Below is a small trained network, with its code and all its weights. Each question gives an input and a class and asks what happens when units are switched off, that is, made to give their printed mean instead of their output.

import numpy as np


def w(rows, s, z=0):
    codes = np.array(rows[::2]) - 128.0
    scale = np.full(codes.shape[1], s)
    scale[-1] = z or s
    return codes * scale


def norm(h):
    return h / np.sqrt((h * h).mean(-1, keepdims=True) + 1e-5)


def f(y):
    return y / 2 * (1 + np.tanh(0.7978845608 * (y + 0.044715 * y**3)))


def log_softmax(a):
    a = a - a.max(-1, keepdims=True)
    return a - np.log(np.exp(a).sum(-1, keepdims=True))


def net(x, mask):
    res = np.array(x, float).reshape(1, 5) / 4 @ E
    u = 0
    for l in range(3):
        y = f(norm(res) @ A[l][:, :-1].T + A[l][:, -1])
        res = res + np.where(mask[u : u + 3], y, B[l][:, -1]) @ B[l][:, :-1]
        u += 3
    return log_softmax(norm(res)[-1] @ U[:, :-1].T + U[:, -1])


A, B = {}, {}
E = w([
[128,209,36,185],'x0',
[109,212,139,67],'x1',
[252,23,101,73],'x2',
[80,206,141,91],'x3',
[83,73,58,157],'x4',
],0.0031)
A[0] = w([
[28,53,130,25,64],'L0N1',
[124,159,96,199,3],'L0N2',
[104,86,110,1,158],'L0N3',
],0.0069,0.00038)
B[0] = w([
[125,29,204,211,226],'L0N1',
[49,136,116,121,213],'L0N2',
[99,173,95,254,248],'L0N3',
],0.0063,0.0015)
A[1] = w([
[24,133,153,175,91],'L1N1',
[145,108,254,119,117],'L1N2',
[182,89,76,128,10],'L1N3',
],0.0093,0.0012)
B[1] = w([
[84,121,93,198,253],'L1N1',
[248,97,155,108,209],'L1N2',
[83,89,97,100,163],'L1N3',
],0.011,0.0042)
A[2] = w([
[99,254,141,23,37],'L2N1',
[130,11,17,65,88],'L2N2',
[3,158,125,88,2],'L2N3',
],0.0091,0.00097)
B[2] = w([
[207,252,105,91,184],'L2N1',
[17,169,208,18,253],'L2N2',
[147,82,54,129,201],'L2N3',
],0.011,0.0042)
U = w([
[135,92,88,125,3],'0',
[122,45,162,215,108],'1',
[29,117,182,27,217],'2',
[67,125,52,203,119],'3',
[91,145,37,171,75],'4',
[194,255,87,95,132],'5',
[237,54,189,111,195],'6',
],0.0093,0.0038)

Each question gives the input, the list of numbers given to net, and the class t.
The units are the neurons (one row each of A and B). Each row of codes is followed by its name. A weight is (code - 128) times the scale printed after its matrix; where a second scale follows, it is the last column's (A, B and U).
mask holds one flag per neuron, layer by layer. A switched-off neuron (its flag False) gives its mean, the last column of its row in B, instead of its output. The means were averaged over made-up inputs and are rounded, as every weight is.
A unit's drop is (log p(t) with every unit on - log p(t) with that unit switched off) / (log p(t) with every unit on - log p(t) with every unit switched off).
The circuit of an input: a set's keep is (log p(t) with only the set's units on - log p(t) with every unit switched off) / (log p(t) with every unit on - log p(t) with every unit switched off). Starting from all 9 units, units are removed one at a time, each time the one whose removal leaves the highest keep (on an exact tie, the one counted first), for as long as the keep stays at least 0.8.
units of the circuit, in order: the units of the circuit, biggest drop first
most important unit: the unit with the biggest drop
k most important neurons: the k neurons with the biggest drops, biggest first
k most important neurons of layer l: the k neurons of layer l with the biggest drops, biggest first
drop when u is switched off: that unit's drop, to one decimal
input [-1,4,2,0,5], class 1: most important unit : L0N1
input [-5,8,8,1,6], class 1: 2 most important neurons : (L0N1 L0N3)
input [-6,-5,-7,-6,-6], class 6: 2 most important neurons : (L1N2 L0N3)
input [-8,3,-8,3,-8], class 6: units of the circuit, in order : (L1N2 L2N2)
input [1,-7,-2,-1,-6], class 6: 2 most important neurons : (L0N3 L1N2)
input [-7,1,-5,-5,4], class 6: units of the circuit, in order : (L1N2 L0N2)
input [5,-6,-3,-8,3], class 2: units of the circuit, in order : (L0N3 L2N2)
input [-5,7,-5,6,0], class 1: 3 most important neurons : (L0N1 L1N1 L2N2)
input [-5,-5,-6,2,6], class 1: units of the circuit, in order : (L0N1 L2N2)
input [-3,-6,2,6,-1], class 6: 2 most important neurons : (L1N2 L0N2)
input [-6,7,6,-1,2], class 1: units of the circuit, in order : (L0N1 L0N3)
input [-3,6,-4,5,-3], class 5: 2 most important neurons : (L2N1 L2N2)
input [-7,8,-6,8,2], class 1: 4 most important neurons : (L0N1 L1N1 L2N2 L1N2)
input [-4,4,-7,4,-4], class 5: units of the circuit, in order : (L2N1)
input [8,3,8,4,3], class 2: 2 most important neurons : (L2N2 L1N3)
input [1,-5,-6,8,-1], class 3: 2 most important neurons : (L1N1 L2N2)
input [-6,-2,5,3,4], class 1: 3 most important neurons : (L0N1 L0N3 L2N1)
input [-6,-3,-2,8,2], class 1: 2 most important neurons of layer 0 : (L0N3 L0N1)
input [-2,5,-3,8,-6], class 5: drop when L2N1 is switched off : 0.1
input [-7,0,1,4,5], class 1: units of the circuit, in order : (L0N1)
input [-4,-8,1,0,8], class 2: drop when L2N2 is switched off : 0.5
input [-1,2,7,-5,4], class 2: drop when L2N2 is switched off : 0.2
input [-6,-3,5,-6,1], class 2: drop when L1N2 is switched off : -0.1
